Below is a small trained network, with its code and all its weights. Each question gives an input and a class and asks what happens when units are switched off, that is, made to give their printed mean instead of their output.

import numpy as np


def w(rows, s, z=0):
    codes = np.array(rows[::2]) - 128.0
    scale = np.full(codes.shape[1], s)
    scale[-1] = z or s
    return codes * scale


def norm(h):
    return h / np.sqrt((h * h).mean(-1, keepdims=True) + 1e-5)


def f(y):
    return np.maximum(y, 0)


def log_softmax(a):
    a = a - a.max(-1, keepdims=True)
    return a - np.log(np.exp(a).sum(-1, keepdims=True))


def net(x, mask):
    res = np.array(x, float).reshape(1, 6) / 4 @ E
    u = 0
    for l in range(2):
        y = f(norm(res) @ A[l][:, :-1].T + A[l][:, -1])
        res = res + np.where(mask[u : u + 5], y, B[l][:, -1]) @ B[l][:, :-1]
        u += 5
    return log_softmax(norm(res)[-1] @ U[:, :-1].T + U[:, -1])


A, B = {}, {}
E = w([
[196,181,224,193,102,131,1],'x0',
[128,121,150,130,110,150,144],'x1',
[130,33,253,230,197,45,130],'x2',
[111,121,131,137,136,151,125],'x3',
[123,120,138,125,116,134,129],'x4',
[139,138,147,135,115,148,160],'x5',
],0.0059)
A[0] = w([
[89,121,117,1,180,133,176,175],'0.n0',
[93,114,178,181,148,70,170,183],'0.n1',
[108,163,140,128,91,181,111,251],'0.n2',
[63,40,126,152,149,56,228,98],'0.n3',
[121,16,121,115,203,110,177,17],'0.n4',
],0.0085,0.0019)
B[0] = w([
[76,70,154,203,28,104,143,222],'0.n0',
[140,142,135,109,214,60,159,225],'0.n1',
[170,112,76,134,90,63,54,193],'0.n2',
[244,200,135,113,90,164,135,254],'0.n3',
[245,176,162,142,118,138,254,219],'0.n4',
],0.0084,0.0076)
A[1] = w([
[104,114,254,126,147,89,113,95],'1.n0',
[121,29,94,154,72,99,231,249],'1.n1',
[72,96,176,148,185,79,132,191],'1.n2',
[151,94,227,151,173,136,147,169],'1.n3',
[178,156,127,84,105,185,93,127],'1.n4',
],0.0098,0.002)
B[1] = w([
[76,50,23,140,109,96,165,201],'1.n0',
[2,199,138,18,133,180,176,254],'1.n1',
[126,89,23,231,79,99,138,174],'1.n2',
[2,88,208,185,201,118,107,231],'1.n3',
[195,96,6,127,159,89,105,187],'1.n4',
],0.0071,0.0074)
U = w([
[31,163,94,73,39,187,164,170],'0',
[116,71,204,78,193,211,37,2],'1',
[105,84,159,113,187,194,63,3],'2',
[245,124,58,141,79,99,17,198],'3',
[219,174,214,147,166,118,210,198],'4',
[129,80,209,116,142,199,51,7],'5',
[117,75,147,126,171,188,81,14],'6',
[63,24,151,252,195,56,96,153],'7',
],0.012,0.0066)

Each question gives the input, the list of numbers given to net, and the class t.
The units are the neurons (one row each of A and B). Each row of codes is followed by its name. A weight is (code - 128) times the scale printed after its matrix; where a second scale follows, it is the last column's (A, B and U).
mask holds one flag per neuron, layer by layer. A switched-off neuron (its flag False) gives its mean, the last column of its row in B, instead of its output. The means were averaged over made-up inputs and are rounded, as every weight is.
A unit's drop is (log p(t) with every unit on - log p(t) with that unit switched off) / (log p(t) with every unit on - log p(t) with every unit switched off).
The circuit of an input: a set's keep is (log p(t) with only the set's units on - log p(t) with every unit switched off) / (log p(t) with every unit on - log p(t) with every unit switched off). Starting from all 10 units, units are removed one at a time, each time the one whose removal leaves the highest keep (on an exact tie, the one counted first), for as long as the keep stays at least 0.8.
circuit, biggest first: the units of the circuit, biggest drop first
k most important neurons: the k neurons with the biggest drops, biggest first
top k neurons in layer l: the k neurons of layer l with the biggest drops, biggest first
drop of u: that unit's drop, to one decimal
input [-6,0,1,-5,2,-8], class 4: circuit, biggest first => 0.n4
input [0,-8,5,-1,2,-7], class 4: 3 most important neurons => 0.n4, 0.n3, 0.n0
input [-2,0,7,-3,4,0], class 4: 2 most important neurons => 0.n3, 0.n4
input [1,6,-8,7,8,-6], class 3: 2 most important neurons => 0.n2, 1.n1
input [1,-2,4,-7,0,4], class 7: 2 most important neurons => 1.n3, 1.n0
input [1,-5,-1,5,-4,-5], class 3: top 2 neurons in layer 0 => 0.n0, 0.n1
input [-1,-7,6,8,4,-6], class 4: 2 most important neurons => 0.n4, 0.n3
input [0,-3,7,-6,1,-5], class 4: drop of 0.n0 => 0.2
input [1,-2,-4,-5,-1,3], class 3: drop of 1.n1 => 0.2
input [1,6,-1,-3,7,5], class 3: drop of 0.n0 => 1.0
